Each row is followed by its class.
16, 33, 97, -39, 22, -2, 53, 50, -139, 5, -17, -109, 89, 57, 60, 159, -68, -27, 8, 184, -99, 21, -156, 148, -104, 120, 123, 49, 144, 2, 17, -141 => zifuz
-54, -311, 46, 97, 191, -26, -128, -68, 145, 223, 67, -58, -169, -45, -265, 55, -10, 35, 109, -174, 29, 7, 189, -149, -14, -360, -100, -99, -165, -83, 93, 214 => sazi
-28, -6, 194, -28, 10, -41, 93, 33, -98, 67, -50, -94, 49, 64, 51, 186, -75, -57, 28, 180, -56, 1, -127, 145, -88, 169, 41, 55, 152, 4, -18, -82 => Lebas
117, 314, -516, -483, -221, 158, 29, 95, -204, -120, -169, -165, 437, -31, 153, 38, 177, 118, -271, -503, -215, 128, 294, 321, -407, -457, 295, 163, -242, 27, 443, -423 => kiza
-444, -55, 442, -169, 160, 165, -269, 76, 42, 294, -85, 38, 20, -289, -217, -47, -51, 189, -72, -163, -36, 21, -204, 131, -60, 83, 35, 350, 226, -68, -345, 85 => kiza
-62, -284, 28, 88, 80, -19, -50, -17, 36, 26, 81, 163, -141, 8, -315, 83, -68, 79, 99, -211, 22, 26, 28, -146, 26, -377, -109, -149, -226, -41, 5, 265 => Lebas
26, 44, -382, 35, -452, 295, 38, 326, 112, 386, -28, -176, 240, -278, -77, -307, 377, 177, -207, -296, -38, 230, 381, 182, 341, 99, 35, 591, -58, -23, 3, 13 => Bopi
-40, 81, -105, -218, 345, 70, -89, -118, -28, 92, 40, -53, -29, 10, 125, 78, -14, -63, -137, 20, -103, -36, 232, 72, 80, -55, 88, 30, -115, -80, 49, 30 => zifuz
355, 337, 125, -286, 150, -112, 142, -23, 133, -637, -226, 242, 57, -60, 203, -412, -134, 153, 168, -104, 131, -27, -19, -21, -133, -326, 40, -188, 211, 141, -226, 307 => bozel
-39, 82, 144, -59, -89, 10, 57, 97, -198, 85, -47, -27, 76, -34, -39, 75, -45, -30, -30, 128, 12, -17, -185, 101, -71, 77, -16, 121, 154, 24, -32, -122 => Lebas
-1, -325, 69, 56, 159, 4, -110, -130, 170, 40, 88, 65, -219, 71, -195, -48, -120, 73, 37, 9, -156, 195, 106, 37, -121, -224, 9, 134, -28, -120, 101, 136 => Lebas
-11, 26, 24, -108, 48, 6, -7, 7, -112, 72, -2, -83, 35, 19, 13, 160, -59, -9, -1, 71, -95, 19, 53, 115, -81, -2, 28, 124, 21, -61, -24, -87 => zifuz
-5, 15, 13, -29, 208, 30, 10, -76, 3, 22, -42, -35, -10, 85, 138, 136, -81, -74, -160, 13, -125, 13, 45, 39, 67, 158, 122, 56, -52, -101, 56, -25 => nem
-138, -111, -63, 106, 75, 157, 0, -104, 50, -234, 153, -49, -178, -19, -293, 28, 3, 79, -106, -72, -105, 159, 103, -94, 34, -149, 17, -76, -219, -118, -154, 294 => saruk
-91, -78, -19, 65, 21, -47, -63, -2, -154, 77, -16, 79, -93, -43, -113, 81, -68, -24, 4, 12, 12, 21, -4, -17, 7, -130, -47, 218, -17, -119, -158, 105 => saruk
-187, -51, 56, 36, -164, 247, 9, -48, 134, -238, 190, 606, -127, 37, -203, -315, -247, 297, -104, -343, -101, 116, -27, -312, -2, -481, -2, 114, -306, -65, -501, 179 => saruk
-58, -89, 109, -247, -33, -195, 73, 2, 59, 199, -152, 60, -23, 373, 134, 283, -21, 12, 159, -212, -130, 7, 501, -35, -76, -119, -99, 8, 37, -42, -76, -221 => sev
-90, 319, -350, -162, 35, 301, 91, 152, -63, 210, 43, 208, 157, 74, -198, -81, 109, 307, -70, -403, -57, 150, 384, -35, -127, -408, 301, 396, -432, -16, 25, -396 => Lebas
189, 115, -135, -178, -113, -220, 154, 15, 155, -81, -82, -17, -72, -21, 95, 29, -120, -64, 299, -273, -19, -92, 286, 0, 275, 266, -270, 256, -50, -84, 341, 40 => sev
-475, 257, -204, -179, 70, 218, -65, -59, -162, 108, 197, 69, 13, -120, -513, 205, 212, 25, -247, -347, 333, -80, 122, -74, 90, -91, -11, 75, -412, -125, -309, 194 => Bopi
-198, 391, -319, -369, -111, 144, -76, 133, -489, 193, 14, -197, 117, -103, -212, 332, 227, -124, -187, -80, 192, -303, 242, -142, 223, -304, 156, -267, -139, 117, -158, -83 => bozel
48, -157, -91, -35, 132, 9, -29, -65, 84, -13, -24, 72, -144, -74, -221, 22, -74, -16, 97, -230, -6, 58, 345, -28, -2, -401, -84, -58, -217, -72, 110, 337 => Lebas
-33, 7, -219, -72, -98, -40, 3, 39, 81, -146, 56, 147, 217, 198, 371, -191, 200, 1, 96, -3, 9, 34, 255, -57, 224, -66, -90, 79, -367, 68, -200, 137 => sev
341, 85, -614, 167, -56, -63, 223, 77, 134, -119, 167, 3, 232, 66, 12, -133, 378, 270, 73, -101, -137, 332, 155, 56, 279, 86, 76, 757, -332, -128, 312, -96 => sazi
-474, 54, -33, -83, 322, 117, -101, -22, -204, 431, 151, 16, -139, -77, -491, 462, 74, -104, 37, -98, 63, -162, 543, -329, 381, -165, 74, 241, -203, -178, -370, 136 => bozel
11, 4, 8, -51, 135, 61, -75, -123, 23, 45, -55, 198, -19, 94, 115, 177, -52, -129, -195, -99, 58, -10, 93, -23, 153, -68, -19, -161, -156, -43, 104, 44 => sazi
-45, -198, -184, 60, 160, 35, -68, 3, -21, 70, 189, -15, -162, -86, -214, -56, 27, 92, -31, -155, 10, 80, 111, -95, 81, -453, -103, -2, -248, -84, -4, 277 => bozel
-62, 23, -13, -8, 191, 100, -19, -87, -78, 93, 20, 52, -43, 50, 40, 194, 29, -137, -274, -2, -15, 52, 59, 32, 164, 175, -29, -22, -9, -91, 61, -48 => bozel
-6, 57, 51, -77, 49, -8, 13, 44, -140, -25, -48, -6, 86, 48, 32, 153, -54, -10, -29, 88, -79, 63, -56, 113, -61, 31, 46, 149, -1, -54, 8, -84 => nem
60, 142, -131, -47, -11, -26, 66, 38, -16, -102, 1, -118, 90, 156, 233, -71, 25, 97, 23, 16, -95, 104, 106, 68, -115, -35, 26, 225, -140, -24, 93, -315 => sazi
88, -52, -134, 189, -214, -40, 90, 181, -84, 31, -17, 63, 73, 102, 128, -50, 36, 41, -18, -37, -58, 97, 7, -98, 114, 2, -115, 176, -177, -13, 40, -159 => nem
-169, -167, -48, 23, 29, 25, -180, 20, -9, 278, 103, 5, 21, -57, -85, 47, 19, -5, 13, -81, 55, -36, 38, -80, -27, -236, -8, 170, -249, -51, 61, 0 => kiza
-71, -60, -7, 36, 279, -4, -71, -135, 169, 55, 53, -48, -72, -11, -20, 88, 180, 32, 66, 125, -4, -18, 14, -5, 210, 206, 107, -112, 15, 16, -108, 214 => sazi
-62, -7, 122, 13, 71, 10, 43, 23, -110, 97, -39, -102, 83, 42, 24, 276, -64, -79, 40, 159, -97, 25, -137, 143, -52, 107, 159, 63, 104, -13, 105, -131 => sazi
211, 226, 233, 32, -213, -68, 162, 163, -224, -197, -375, -359, 95, -346, 115, -137, 21, -38, -92, 257, -97, 18, -244, 167, -130, 346, -22, 122, 638, 51, -237, 58 => nem
22, 100, 28, -115, 58, 4, 31, 30, -166, -57, -50, 18, 78, -21, 40, 87, -52, -18, 0, 70, -50, 2, -88, 110, -57, -20, 23, 55, 68, -14, 20, -57 => saruk
9, 7, 138, -24, -68, 2, 1, 37, -66, 31, -49, 39, 68, 54, 40, 176, -57, -43, 15, 157, -53, 41, -137, 62, -72, 68, 61, 74, 88, 19, 32, -143 => kiza
-17, 48, -87, -185, 372, 15, -100, -109, -73, 124, -83, -125, -28, 51, 192, 173, -39, -132, -202, -18, -128, -15, 159, 155, 36, 49, 138, 10, -45, -99, 209, -45 => zifuz
-107, 69, -75, -174, 346, 6, -11, -52, -139, 136, 33, -94, 27, 26, 46, 226, 77, -108, -198, 2, 4, -33, 123, 90, 133, -36, 14, 24, -82, -103, 84, 30 => Bopi
22, 49, 84, -100, 37, -15, -1, 50, -146, 45, -31, -42, 76, -29, 64, 67, -88, -5, 27, 130, -101, 5, -102, 124, -124, 2, 35, 136, 109, -10, 21, -123 => zifuz
-37, 72, -123, -162, 384, 66, -14, -143, -29, -43, 55, 36, -33, 152, 213, 196, -46, -73, -231, -55, -125, 87, 225, 93, 65, -70, 100, 11, -181, -114, 191, -92 => bozel
15, 63, 66, -39, 0, 32, 25, 45, -53, 42, -62, 15, 122, 48, 82, 108, -11, 22, 28, 61, -72, 56, -77, 97, -94, 2, 91, 51, 24, 36, 91, -199 => sazi
129, 36, -83, 228, 71, -95, 11, 48, -274, -163, -16, -247, 122, 61, 365, -3, -10, -147, 6, 448, 174, -126, -257, 126, 69, 166, 144, -40, 161, 5, -298, 28 => zifuz
372, 176, -364, -326, 34, 59, 252, 46, -95, -465, 23, 173, 147, -24, -114, -177, 31, 184, -109, -331, -226, 401, 514, 91, -179, -899, -237, 298, -376, -149, 223, 162 => Bopi
-9, 108, 222, 22, 107, 91, 88, -81, 122, -256, -92, 212, -78, -123, 40, -385, -274, -54, 244, 182, -157, 11, -332, 109, -151, 354, 212, 84, 413, 72, -68, 81 => sev
99, -53, -229, 194, 1, -40, -139, -78, -181, -265, -61, 169, 164, -83, 38, 279, 181, -198, 19, 179, 271, 32, -71, 135, 124, -21, 41, -113, -65, -2, -39, 258 => kiza
27, -81, 47, -20, 59, -76, -14, 89, 99, 234, -22, -67, 103, 104, 161, -27, -5, 46, 173, -114, -6, -19, 151, -16, -31, 16, -55, 185, -80, -23, 213, -247 => sev
-45, -202, -89, 192, -77, 18, -82, 59, 205, 289, 94, -13, -26, 44, -115, -58, 70, 102, 129, -118, 21, 59, 58, -142, 37, -109, 63, 153, -292, 4, 192, -48 => sazi
-32, 40, 56, -113, -12, -3, 6, 11, -75, 79, 27, 57, 77, 12, -23, 166, -12, 55, -31, 44, -26, 16, -64, 62, -53, -62, 41, 160, -77, -7, 17, -63 => Lebas
57, -115, -118, 27, -96, -34, -32, 84, 57, -7, -14, 126, 57, 83, 133, -102, -21, 51, 143, -192, -16, -18, 73, -74, 5, -181, -62, -116, -206, 67, 199, -109 => saruk
113, -258, 87, 125, 77, -36, 72, -34, 120, -142, 59, 141, -93, 89, -58, -92, -161, 20, 49, -124, -46, 118, -35, -49, -106, -210, -188, -161, -123, -65, 114, 178 => nem
0, 22, -42, -48, 367, -34, 82, -101, -91, -88, -25, -139, 6, 210, 168, 305, 19, -73, -194, 52, -111, 76, 99, 118, 72, 81, 138, -25, -36, -136, 77, -21 => saruk
37, -269, -341, 96, -78, -76, 269, -92, -275, -460, 139, -273, -94, 451, -32, 467, 136, -212, -234, -83, -2, 63, 358, 44, 277, -177, -237, -702, -75, -155, -297, 291 => Bopi
-30, 20, 114, -109, 114, -15, 40, 16, -93, 35, -33, -86, 28, 48, -36, 187, -59, 0, 4, 83, -81, 34, -42, 131, -90, 27, 51, 72, 112, -58, -13, -88 => Bopi
133, -221, 5, 76, 22, 16, -29, 18, 257, -91, 44, 88, -96, -41, -42, -176, -110, 72, 201, -102, -89, 65, 20, -20, 43, -79, -26, -159, -59, 43, 275, 149 => nem
-25, -139, -114, -39, 207, -39, -82, -75, -32, -185, 4, -64, -153, -138, -162, -15, -18, 74, 40, -155, -102, 34, 45, -23, -92, -402, -20, -189, -138, -44, 41, 335 => saruk
28, 184, -288, -187, -436, -213, 275, 69, -42, -172, 366, -32, 160, 195, -213, 140, 222, 272, -16, -120, 382, 21, 112, -52, 181, -296, -183, 512, -430, -156, -638, 436 => zifuz
-28, -91, -61, -184, 394, 18, -123, -214, 382, 105, 54, 336, -149, -115, 28, -177, -114, 44, 244, -281, -70, -32, 565, -48, 126, -160, -115, 214, -239, -106, 105, 222 => Lebas
35, 162, 198, -464, 256, -251, 8, 20, 200, 128, -114, 77, 139, -1, -46, -137, 24, 198, 131, -419, 126, -76, -6, -66, -88, -170, -183, 359, -209, -53, 125, 187 => sev
86, 198, 35, 19, -245, 49, -11, 75, -6, -57, -107, 75, -33, -389, -58, -89, -142, -22, 133, -1, 146, -210, -210, -89, 144, 107, -1, -54, 3, 114, -175, 312 => zifuz
76, -266, -65, 64, 89, 12, -55, -112, 357, 66, 92, 227, -236, -129, -195, -229, -129, 105, 152, -429, 89, 23, 220, -110, 68, -377, -236, -84, -229, -82, 119, 388 => sazi
41, -259, -75, 17, 212, 4, -163, -87, 273, 15, 44, -21, -200, -87, -112, -145, -44, 59, 71, -204, -85, 92, 217, -30, 46, -211, -51, -51, -202, -65, 251, 309 => zifuz
-50, -54, 34, -106, 290, 26, -71, -98, -46, 101, -24, 10, -56, 33, 88, 150, -85, -118, -189, 33, -119, 21, -39, 107, 36, 7, 54, -23, -22, -86, 171, 18 => Bopi
-170, -30, -23, 131, -379, 176, 5, -27, -281, 261, 93, 458, -314, -153, -704, 193, -184, -110, -15, -187, 325, -19, 76, 16, 120, 116, -495, 160, 173, -248, -573, 137 => nem
-27, 73, 138, -51, 59, -21, 1, -23, -131, 28, -64, 15, 49, -23, 23, 221, -56, -34, -12, 114, -8, 20, -111, 100, -126, -31, 20, 58, 85, -20, 14, -102 => sazi
26, -216, 87, 41, 235, -83, -85, -35, 129, -39, 61, 102, -92, -27, -133, -250, 83, 204, -58, -152, -5, 100, -91, -155, -67, -287, -192, -41, -86, -48, -43, 228 => nem
